Below are the code and all the weights of a small trained network. Each question names an input and a class and asks about switching units off, where a switched-off unit gives its printed mean instead of its output.

import numpy as np


def w(rows, s, z=0):
    codes = np.array(rows[::2]) - 128.0
    scale = np.full(codes.shape[1], s)
    scale[-1] = z or s
    return codes * scale


def f(y):
    return y / 2 * (1 + np.tanh(0.7978845608 * (y + 0.044715 * y**3)))


def log_softmax(a):
    a = a - a.max(-1, keepdims=True)
    return a - np.log(np.exp(a).sum(-1, keepdims=True))


def net(x, mask):
    res = np.array(x, float).reshape(1, 7) / 4 @ E
    y = f(res @ A[0][:, :-1].T + A[0][:, -1])
    res = res + np.where(mask, y, B[0][:, -1]) @ B[0][:, :-1]
    return log_softmax(res[-1] @ U[:, :-1].T + U[:, -1])


A, B = {}, {}
E = w([
[86,30,98,221,145,135,133,111,146,79,113],'x0',
[141,105,224,133,167,99,171,107,195,52,230],'x1',
[185,143,235,34,141,144,187,122,117,254,141],'x2',
[138,126,119,215,178,60,122,168,116,113,132],'x3',
[198,76,115,28,123,163,49,109,88,138,189],'x4',
[170,103,57,136,43,172,217,61,153,103,130],'x5',
[26,123,175,205,124,185,131,97,26,160,131],'x6',
],0.011)
A[0] = w([
[167,170,18,70,92,140,107,157,145,153,89,219],'N0',
[152,180,227,70,210,1,151,193,152,82,201,193],'N1',
[196,104,108,11,105,201,253,81,165,104,142,253],'N2',
[203,142,152,105,117,147,209,102,161,149,125,240],'N3',
[142,136,143,89,148,190,82,184,33,195,118,70],'N4',
[162,212,90,152,115,155,169,201,87,238,54,82],'N5',
[60,168,167,129,50,186,182,136,17,160,107,146],'N6',
[87,103,144,165,199,134,146,152,197,200,185,67],'N7',
],0.0077,0.0023)
B[0] = w([
[160,124,2,81,81,83,161,188,145,151,92,204],'N0',
[233,219,149,141,229,98,65,180,228,102,188,240],'N1',
[160,59,157,154,54,171,135,108,111,124,149,253],'N2',
[144,130,193,147,132,127,188,164,141,135,180,203],'N3',
[75,89,194,17,168,129,60,166,35,146,59,189],'N4',
[140,181,143,109,115,76,211,140,116,152,40,203],'N5',
[3,192,153,56,101,164,133,37,235,62,62,197],'N6',
[111,127,97,128,126,153,68,130,177,96,140,164],'N7',
],0.0092,0.018)
U = w([
[178,69,179,94,89,179,174,96,137,143,182,123],'0',
[174,159,168,110,183,104,102,147,176,124,180,157],'1',
[159,96,32,90,83,144,86,116,123,88,148,137],'2',
[66,152,139,124,128,183,135,64,156,112,113,115],'3',
[100,105,167,58,155,142,79,134,74,176,107,134],'4',
[146,147,128,100,110,81,188,135,127,169,78,3],'5',
[78,72,104,252,162,84,135,145,119,55,103,212],'6',
],0.014,0.004)

Each question gives the input, the list of numbers given to net, and the class t.
The units are the neurons (one row each of A and B). Each row of codes is followed by its name. A weight is (code - 128) times the scale printed after its matrix; where a second scale follows, it is the last column's (A, B and U).
mask holds one flag per neuron, in row order. A switched-off neuron (its flag False) gives its mean, the last column of its row in B, instead of its output. The means were averaged over made-up inputs and are rounded, as every weight is.
A unit's drop is (log p(t) with every unit on - log p(t) with that unit switched off) / (log p(t) with every unit on - log p(t) with every unit switched off).
The circuit of an input: a set's keep is (log p(t) with only the set's units on - log p(t) with every unit switched off) / (log p(t) with every unit on - log p(t) with every unit switched off). Starting from all 8 units, units are removed one at a time, each time the one whose removal leaves the highest keep (on an exact tie, the one counted first), for as long as the keep stays at least 0.8.
circuit, biggest first: the units of the circuit, biggest drop first
k most important neurons: the k neurons with the biggest drops, biggest first
drop of u: that unit's drop, to one decimal
input [-2,-1,-4,-7,4,0,7], class 3: circuit, biggest first	(N6)
input [4,-1,2,5,6,2,-3], class 2: circuit, biggest first	(N1, N3)
input [3,3,1,0,-4,-2,3], class 6: circuit, biggest first	(N1, N4)
input [6,6,7,4,-5,3,5], class 1: 2 most important neurons	(N2, N3)
input [-3,-1,-5,8,4,8,7], class 3: circuit, biggest first	(N6, N0)
input [-1,-8,-7,4,-7,0,-1], class 5: 2 most important neurons	(N5, N0)
input [5,7,-7,-4,7,5,1], class 0: 4 most important neurons	(N0, N2, N7, N1)
input [-5,1,-6,4,3,6,7], class 3: 2 most important neurons	(N6, N0)
input [-8,2,-2,2,7,5,-6], class 0: 2 most important neurons	(N2, N3)
input [-8,-8,-3,-3,5,3,1], class 5: 2 most important neurons	(N0, N5)
input [7,0,0,-1,1,3,1], class 6: 3 most important neurons	(N6, N0, N2)
input [7,-2,3,1,-4,-6,6], class 3: drop of N6	0.4
input [7,-2,8,-1,-3,3,8], class 3: drop of N6	0.1
input [-1,2,-2,3,4,7,-2], class 0: circuit, biggest first	(N2)
input [-3,-2,4,5,6,-1,2], class 4: drop of N4	0.2
input [-2,3,0,5,-4,-3,8], class 3: drop of N6	1.0
